(in the rows, 128 means zero)
Each row of numbers stands for one node and depends on some of the facts below. Use the named rows to name the rest.

Some nodes and their rows:
129 127 130 130 126 133 134 137 127 120 128 129 128 128 128 130 127 128 128 126 129 129 130 134 128 131 124 127 124 132 137 128 127 124 -> kiflude
130 133 126 132 129 132 117 133 128 138 130 125 131 125 136 133 129 120 130 147 125 128 138 128 122 134 119 116 126 147 129 123 130 128 -> brofle
129 136 125 130 125 124 116 127 134 138 126 120 121 126 135 131 133 118 128 139 130 127 133 126 127 130 126 118 130 150 130 123 122 130 -> kefla
131 123 131 126 111 142 143 183 126 107 129 141 177 117 103 128 122 129 119 124 118 118 148 138 126 139 114 142 142 165 112 140 131 99 -> guzir
123 139 123 115 127 126 102 120 136 141 123 143 129 122 145 129 123 95 116 127 144 134 121 120 126 133 137 115 137 170 130 124 116 141 -> feku
130 139 130 125 125 124 120 155 135 124 135 128 130 124 110 131 129 150 127 117 128 121 137 123 133 135 129 133 135 129 99 127 133 123 -> nakle
128 130 129 129 127 129 131 127 126 129 129 129 124 127 129 130 129 130 129 128 129 127 130 130 128 128 127 125 126 127 129 127 128 126 -> triner
126 115 128 128 116 113 147 113 113 127 120 127 149 121 115 125 133 124 123 126 127 125 114 131 126 113 133 149 138 110 133 147 118 111 -> trezu
130 140 130 125 124 122 119 144 134 133 134 125 121 125 116 131 132 149 130 122 131 119 138 120 132 132 131 124 135 132 94 126 132 124 -> lofo
127 123 128 129 125 118 132 117 118 132 130 129 139 124 121 128 129 142 128 129 127 127 121 126 124 120 130 138 132 104 120 135 129 121 -> klafo
129 135 126 130 127 125 114 130 135 137 126 121 124 126 136 130 132 111 128 141 128 128 130 128 125 131 124 122 128 145 136 125 124 130 -> voflim
129 134 130 126 128 126 126 136 129 128 132 128 126 127 122 130 130 141 129 124 131 125 133 124 130 131 129 126 129 127 112 126 131 126 -> bridel
129 128 125 127 123 131 129 124 130 131 119 119 122 129 137 127 130 99 126 139 130 129 130 131 130 128 125 119 129 156 147 126 118 129 -> masik
127 131 133 133 129 135 128 142 132 113 136 135 130 127 128 131 127 142 127 118 131 135 125 138 126 135 122 136 117 128 149 125 132 126 -> bragror
126 117 130 131 132 110 153 73 89 142 131 131 124 127 126 125 130 165 135 128 129 132 115 123 125 102 141 126 126 70 95 140 132 120 -> flidudrin
128 123 129 128 128 133 139 129 122 121 125 130 127 130 128 126 126 123 129 125 129 128 127 133 131 125 128 125 125 128 132 130 127 125 -> flofol
127 119 123 130 149 143 124 135 128 136 137 140 139 137 130 128 114 133 133 138 113 127 140 120 124 131 125 124 128 106 114 115 149 142 -> flugras
129 132 130 127 131 126 128 135 123 131 139 134 132 127 114 129 126 161 131 123 126 122 135 122 130 128 130 128 131 105 91 129 140 123 -> boki
127 120 127 129 124 121 137 114 121 131 124 126 139 126 127 126 129 121 126 133 127 129 120 131 125 120 128 139 130 115 136 135 123 121 -> soku
129 130 128 129 126 127 125 133 129 129 127 126 128 127 128 130 129 125 128 129 129 126 132 128 128 130 127 126 129 133 128 127 127 128 -> tragrem

Facts:
β: uses; ρ: points at
bebi β lekles; bebi β flobus; bebi β tustaklun; begroves β stibados; begroves β klupatir; bizur β ralur; bogok β grogruk
bogok β votroze; bogri β gronu; boki β sevum; boki β nakli; boki β ripur; bosur β vitu; bosur β kiflude
bosur β luflem; bragror β drelel; braro β sevum; braro β nokon; breger β felu; bridel β sevum; bridel β brovur
briflu β stigren; briflu β girin; briki β kopos; briki β nokon; briki β siku; briki β votroze; bruklo β ripur
brupe β trugra; bukla β midan; bukla β votroze; bukla β zuski; bukla β brovur; bukla β stunum; buklil β telik
buklil β nufem; buklil β nakli; dagi β vitu; dagi β votroze; dami β rigron; dami β votroze; dami β guzir
danovi β fevaflil; danovi β flobus; denan β gronu; dola β kudis; dola β ziba; domal β kligreso; domal β brofle
drabrir β grosta; drabrir β konesu; drazuzel β zuski; drazuzel β bridel; drelel β vitu; drepo β kubru; drepo β feflon
drepo β drelel; droplas β matra; droplas β goseklon; drora β siku; drufludron β nokon; drufludron β sutres; drumel β telik
drumel β stigren; drumel β rigis; dugori β ritreskom; fedron β sonak; fedron β tavifak; feflon β ripur; feflon β flidudrin
felu β runus; felu β ralur; felu β sonak; fevaflil β vitu; feven β sepas; feven β ziba; flasir β sotre
flate β drora; flate β fevaflil; flate β masik; flenelin β plasur; flenelin β fedron; flenelin β flidudrin; flidudrin β matra
flidudrin β galor; flidudrin β tigron; flidudrin β klupatir; flobus β briflu; flodra β tozum; flofol β skister; flofol β flenelin
flofol β felu; flosu β telik; flosu β kligreso; flosu β fugan; flosu β dola; flugras β tesilik; furo β brovur
furo β flidudrin; galor β givi; gastul β sutres; gebre β siku; gebre β fedron; gebre β flidudrin; gikle β bragror
gikle β drelel; gikle β briki; gipler β stibados; gipler β felu; girin β braro; gizo β matra; gizo β tavifak
goseklon β nobrul; goseklon β matra; goskes β gastul; grakil β begroves; grakil β stigra; gredal β matra; grogruk β goseklon
gronu β runus; grulun β kopos; grulun β ploza; grulun β briki; grulun β zuski; grupa β furo; grupa β pegrer
grupa β braro; guzir β nokon; karis β dagi; kidram β kubru; kidram β trobistu; kidram β zuski; kidram β flidudrin
kiflude β drora; klafo β plasur; klafo β boki; klafo β kligreso; klafo β tigron; klale β gredal; kletruk β geklam
kligreso β droplas; kligreso β feflon; klono β nokon; klono β grupa; klono β zuski; klupatir β ragoba; kome β konesu
kome β kligreso; kopos β runus; kopos β plasur; kopos β gredal; kubru β nakli; kubru β zuski; kupim β kudis
kupim β nakli; kupim β klupatir; lasesin β droplas; lekles β bogri; lofo β kudis; lofo β gastul; luflem β safube
lumoplum β plutraskol; lumoplum β tovo; menek β kopos; menek β telik; menek β ragoba; menek β klale; menek β gredal
murok β trekom; murok β lofo; nakle β drazuzel; nakle β briki; nakle β gastul; nakli β lasesin; nesten β sevum
nesten β fedron; nokon β ralur; nufem β ralur; nufem β tigron; pegrer β tovo; pifle β bogok; pifle β grosta
pifle β gronu; pifle β kidram; plasur β nobrul; ploza β ralur; plutraskol β tigron; pugu β kudis; pugu β tovo
pugu β zuski; ragrir β brofle; ralur β tesilik; ramu β drora; ramu β ralur; ramu β pegrer; ramu β fibruk
ramu β masik; rato β kubru; rato β nakle; rigis β brofle; rigis β tesilik; rigron β nufem; rigron β bafe
ripur β tesilik; ristokle β bragror; ristokle β tidrin; ritreskom β fevaflil; ritreskom β dakol; ritreskom β trekom; runastel β runus
runastel β pegrer; runastel β flenelin; runastel β stunum; runus β ralur; runus β givi; runus β masik; runus β bafe
safube β givi; seflil β trobistu; seflil β stusar; sepas β flenelin; sepas β trekom; sesik β feflon; sesik β stusar
skiskur β luflem; skiskur β ritreskom; skister β gego; sogror β tustaklun; soku β goseklon; soku β felu; soku β braro
soku β safube; sonak β pegrer; sonak β givi; sonak β klupatir; sonak β masik; sotre β telik; stabupluk β voflim
stamem β runus; stamem β begroves; stamem β zuski; stibre β nobrul; stigren β vitu; stigren β fedron; stigren β girin
stunum β fedron; stusar β rigron; stusar β gastul; tavifak β dola; tegru β klupatir; tesilik β gredal; tidrin β pegrer
tigron β goseklon; tovo β kefla; tozum β gastul; tozum β trobistu; tozum β fibruk; tragrem β grosta; tragrem β trukim
tragrem β fibruk; traklaskin β nokon; traklaskin β skister; traklaskin β votre; tramus β trobistu; tramus β klusku; trekom β kopos
trekom β gego; trekom β vitu; trezu β tigron; trezu β gronu; triner β geklam; triner β lekles; triner β gebre
triron β ploza; trobistu β kupim; trobistu β tovo; trukim β siku; tustaklun β guzir; votre β feven; votre β briflu
votroze β nakli; votroze β tigron; zaklo β givi; zaklo β tegru; zedrupi β kefla; zefu β sonak; zefu β flodra
zefu β trezu; zozos β briki; zozos β skiskur; bafe ρ droplas; bebi ρ lumoplum; begroves ρ kudis; bogri ρ ragoba
bosur ρ dakol; brofle ρ bukla; bruklo ρ felu; brupe ρ seskin; buklil ρ denan; dakol ρ fibruk; dami ρ tidrin
denan ρ stabupluk; dola ρ begroves; domal ρ bebi; drabrir ρ flosu; drazuzel ρ menek; drelel ρ bogri; droplas ρ dami
drora ρ gikle; drumel ρ grupa; dugori ρ tretrer; feflon ρ furo; feku ρ plutraskol; felu ρ stibre; fibruk ρ tumusak
flasir ρ gabru; floler ρ seban; furo ρ klusku; gabru ρ plasur; gastul ρ stusar; gego ρ geklam; gipler ρ bafe
girin ρ nakli; gizo ρ ragrir; goskes ρ feven; gredal ρ telik; grike ρ kune; grulun ρ stigra; guzir ρ nobrul
kefla ρ drepo; kiflude ρ boki; kleflifom ρ sesik; klusku ρ buklil; konesu ρ bruklo; kune ρ fevaflil; kupim ρ kiflude
lumoplum ρ dola; menek ρ sama; nakli ρ drelel; nobrul ρ stibados; nodos ρ nuregik; nokon ρ nodos; nuregik ρ domal
plasur ρ feku; plutraskol ρ safube; ragrir ρ tigron; ripur ρ kleflifom; runus ρ konesu; safube ρ nokon; sama ρ gizo
seban ρ girin; sesik ρ gego; seskin ρ brofle; sevum ρ zaklo; stabupluk ρ gredal; stafusom ρ floler; stibados ρ grike
stibre ρ stunum; stigra ρ ritreskom; stunum ρ drazuzel; stusar ρ tramus; telik ρ grulun; tidrin ρ flasir; traflo ρ brupe
tramus ρ siku; tretrer ρ gipler; trukim ρ stafusom; tumusak ρ ripur; zaklo ρ kopos; zedrupi ρ runus

Rows to name:
No name comes twice in this set of rows, the named rows included.
128 114 127 140 119 92 123 99 112 144 129 114 156 117 122 120 131 143 128 138 120 115 98 127 112 103 138 194 139 71 112 167 115 121 -> tigron
131 126 128 144 142 132 112 137 138 130 137 115 110 138 152 123 116 142 141 137 123 109 126 129 124 131 136 162 114 109 89 143 130 155 -> menek
129 129 128 126 121 129 122 161 139 120 129 129 144 125 114 127 127 120 124 123 125 122 135 127 131 136 124 140 138 137 126 131 128 123 -> drufludron
128 126 128 126 125 131 127 152 136 121 126 129 141 126 117 126 126 124 125 124 126 124 132 130 130 134 125 138 133 134 129 130 128 124 -> traklaskin
128 129 129 132 133 133 128 130 126 126 132 132 126 129 131 130 127 135 129 128 127 132 130 129 125 129 124 126 122 126 130 123 133 129 -> drumel
132 130 129 134 128 127 120 140 135 127 129 114 112 131 139 124 126 131 133 129 127 113 129 129 130 129 133 147 122 136 97 139 121 139 -> zedrupi
128 120 127 127 123 132 149 112 116 124 117 121 121 131 137 125 129 108 130 133 131 129 129 133 132 121 129 113 125 143 136 132 119 125 -> zaklo
125 107 117 114 168 129 135 151 124 124 155 158 98 142 108 148 111 152 139 159 125 145 142 96 133 133 122 127 127 51 134 103 156 164 -> ripur
128 120 127 126 126 131 140 126 126 124 122 129 131 129 128 125 127 117 127 127 125 128 129 132 130 125 127 128 129 133 133 131 126 126 -> breger
129 135 129 125 124 124 122 143 133 128 132 125 130 125 117 130 130 141 129 124 128 123 136 123 131 131 129 127 134 131 101 127 130 124 -> goskes
129 136 127 130 125 127 118 137 134 131 129 123 127 125 129 132 132 123 128 136 129 128 135 127 127 132 124 123 129 147 127 124 126 126 -> sevum

Now the same nodes, written a new way:
Named rows:
141 117 135 128 157 118 104 134 126 120 149 121 120 71 161 96 116 119 129 134 105 130 145 125 116 161 110 118 159 104 159 -> murok
142 126 131 129 139 117 108 144 140 120 150 132 146 91 145 118 108 125 118 126 101 120 139 115 134 127 119 100 152 109 172 -> lofo
129 105 135 108 106 124 144 135 124 138 137 111 143 162 149 125 121 150 136 82 121 126 133 151 202 113 123 102 86 152 127 -> kligreso
107 156 122 158 160 92 117 108 135 132 119 112 117 138 151 100 133 106 124 129 102 151 124 109 118 62 111 142 104 119 71 -> vuselu
138 118 92 127 102 103 145 141 105 133 160 108 84 135 185 107 122 109 134 120 113 143 136 151 141 192 126 103 109 126 154 -> klafo
135 104 135 109 98 136 122 128 134 109 139 140 133 169 80 144 155 116 121 149 180 138 107 161 107 141 152 142 150 109 92 -> felu
69 181 133 149 118 90 115 115 143 121 105 118 119 142 138 108 137 140 138 154 111 122 138 108 87 78 140 146 108 116 51 -> tretrer
149 116 73 148 164 112 121 129 112 170 115 109 57 126 140 129 106 89 151 136 127 138 131 116 90 179 129 173 100 161 142 -> triner
109 127 119 111 87 121 150 123 107 116 120 106 87 112 173 100 132 137 147 124 119 118 173 164 127 193 145 129 134 113 111 -> drumel
129 111 99 113 50 98 141 127 108 116 166 114 83 151 149 90 149 117 143 137 131 129 163 178 105 203 149 118 146 94 99 -> menek
125 136 193 90 118 166 131 150 137 133 91 147 157 138 94 103 133 171 148 124 99 120 123 124 123 112 129 130 149 115 145 -> drelel
128 117 92 117 93 101 146 130 103 129 155 96 86 112 204 90 117 110 137 108 107 133 157 153 154 186 129 98 113 115 136 -> flosu
138 90 143 104 163 135 115 122 117 106 132 115 124 102 158 119 123 113 119 117 129 136 145 140 134 149 126 134 144 110 123 -> sepas
136 101 137 101 146 135 135 131 127 116 129 113 139 132 139 146 114 120 110 106 138 134 129 142 158 120 136 111 119 132 124 -> tavifak
140 126 141 113 155 138 99 139 152 131 116 138 179 99 103 148 97 129 109 112 113 113 114 103 153 71 134 111 141 123 160 -> sutres
77 188 110 165 111 79 133 104 132 137 105 127 88 125 140 87 148 117 137 149 96 136 153 114 74 82 130 146 113 98 52 -> brupe
141 109 122 121 132 141 134 138 123 121 143 126 137 146 127 151 125 120 109 124 143 142 99 138 152 136 125 108 114 146 151 -> flidudrin
81 155 124 82 108 126 141 114 145 105 111 123 127 112 136 133 134 153 141 98 145 122 154 139 140 131 172 106 137 107 148 -> dola
133 141 108 162 93 130 132 126 129 112 130 145 104 108 153 122 145 133 122 156 119 119 171 133 88 214 110 112 146 98 159 -> grulun
115 141 135 121 78 145 168 129 88 131 125 119 147 81 94 134 119 166 131 139 152 112 149 168 192 89 136 112 106 128 120 -> ripur

Which node is each row?
No name comes twice in this set of rows, the named rows included.
125 130 139 97 130 161 151 121 154 125 101 161 157 93 86 178 140 134 113 88 138 112 130 114 150 100 170 144 171 140 126 -> nokon
144 111 116 130 127 122 135 136 122 142 144 121 124 155 128 138 119 128 138 112 136 136 110 137 160 134 122 122 103 158 150 -> grogruk
135 102 137 104 156 140 125 129 118 104 132 124 122 131 143 148 128 109 117 123 146 148 116 139 139 143 123 127 133 133 138 -> flenelin
138 111 164 122 156 143 104 123 138 131 132 136 166 110 130 105 127 145 132 127 123 123 130 116 143 111 101 137 139 122 146 -> bragror
142 95 173 101 176 149 103 124 132 109 130 119 145 95 151 101 130 133 133 117 132 140 140 130 140 136 114 139 158 119 131 -> trekom
136 93 157 93 126 152 137 134 136 115 122 120 179 170 115 165 124 138 109 88 151 137 96 150 193 69 134 113 85 158 109 -> matra
135 124 142 131 98 151 143 128 127 119 132 142 131 159 84 151 147 130 127 154 166 134 112 147 96 143 138 134 143 128 124 -> runus
112 128 182 132 144 140 105 116 119 125 118 124 121 96 138 86 156 154 152 147 124 120 159 121 94 164 116 176 165 110 111 -> dugori
131 131 118 98 132 147 125 138 135 138 86 121 124 91 89 164 105 126 127 125 128 112 151 111 115 126 174 147 133 138 119 -> guzir
143 137 83 144 167 113 122 122 119 162 101 106 75 133 131 129 105 96 142 125 123 140 127 112 103 148 138 173 100 163 124 -> kletruk
122 134 149 141 127 135 118 118 106 134 137 132 103 97 141 80 154 149 165 157 132 129 160 132 89 195 108 174 163 118 142 -> bosur
120 127 136 124 69 112 142 143 141 161 114 124 159 198 68 128 140 175 151 103 131 111 127 136 168 89 131 140 91 167 98 -> konesu
141 101 143 102 157 153 129 130 125 117 121 119 137 127 123 159 114 118 112 110 150 133 111 138 150 118 136 135 122 144 131 -> fedron
117 154 114 138 83 123 133 144 140 138 131 140 149 106 101 140 121 143 130 139 106 97 140 116 127 117 138 95 146 118 159 -> stusar
125 93 158 76 162 144 118 124 143 100 107 106 160 106 129 142 112 129 111 87 121 126 137 133 170 82 143 123 124 121 102 -> ziba

Now the same nodes, written a new way:
Some rows with their names:
145 125 91 92 148 130 128 124 112 105 112 123 106 -> sutres
160 98 97 98 136 127 137 118 89 113 120 135 104 -> sama
159 128 163 93 73 133 76 100 156 176 204 119 119 -> droplas
151 121 82 100 143 127 122 126 118 113 117 128 101 -> kleflifom
129 147 80 89 147 135 108 127 148 105 110 101 97 -> konesu
120 138 138 126 122 121 118 114 129 153 153 133 140 -> kligreso
117 146 138 129 128 125 118 132 123 134 148 142 147 -> nakli
125 139 129 139 137 124 126 127 130 137 143 140 147 -> sesik
99 129 125 124 132 145 151 126 124 174 165 139 138 -> feflon
118 139 136 132 137 126 130 132 120 128 137 137 147 -> rato
95 142 139 146 124 101 133 126 106 140 119 121 122 -> bebi
98 89 106 173 124 146 151 118 140 144 138 96 128 -> bosur
121 135 135 131 133 122 131 123 131 138 137 129 142 -> sotre
149 119 84 102 142 134 122 123 117 115 116 127 99 -> tumusak
116 114 132 159 128 122 132 117 135 128 133 112 144 -> briflu
82 158 116 123 137 151 126 146 164 132 135 110 127 -> zedrupi
101 143 141 128 130 104 135 113 114 152 118 126 125 -> domal
102 103 156 142 99 147 106 139 136 109 94 156 117 -> safube
159 131 171 139 115 133 166 160 167 147 66 136 112 -> bizur
124 128 129 138 131 129 129 130 132 135 134 133 134 -> brupe

Which node is each row?
No name comes twice in this set of rows, the named rows included.
128 130 145 147 107 129 107 144 133 127 131 137 129 -> bogri
127 126 156 137 87 135 95 144 135 143 141 143 111 -> trezu
116 148 139 139 144 133 143 150 122 120 121 144 150 -> klono
109 164 127 120 143 122 126 124 159 146 131 116 143 -> bruklo
155 123 104 100 142 111 113 109 112 88 108 113 112 -> siku
121 120 137 149 117 131 121 131 135 127 131 125 130 -> luflem
121 142 145 137 124 133 128 152 128 122 124 146 139 -> stamem
129 77 114 212 126 98 119 82 152 105 120 69 153 -> fevaflil
114 129 136 157 141 127 148 132 132 126 125 123 158 -> briki
151 135 98 169 153 107 105 131 143 153 141 166 140 -> flosu
132 125 151 133 119 155 125 147 141 103 134 137 155 -> tidrin
108 150 133 135 151 128 140 137 114 123 140 144 165 -> nakle

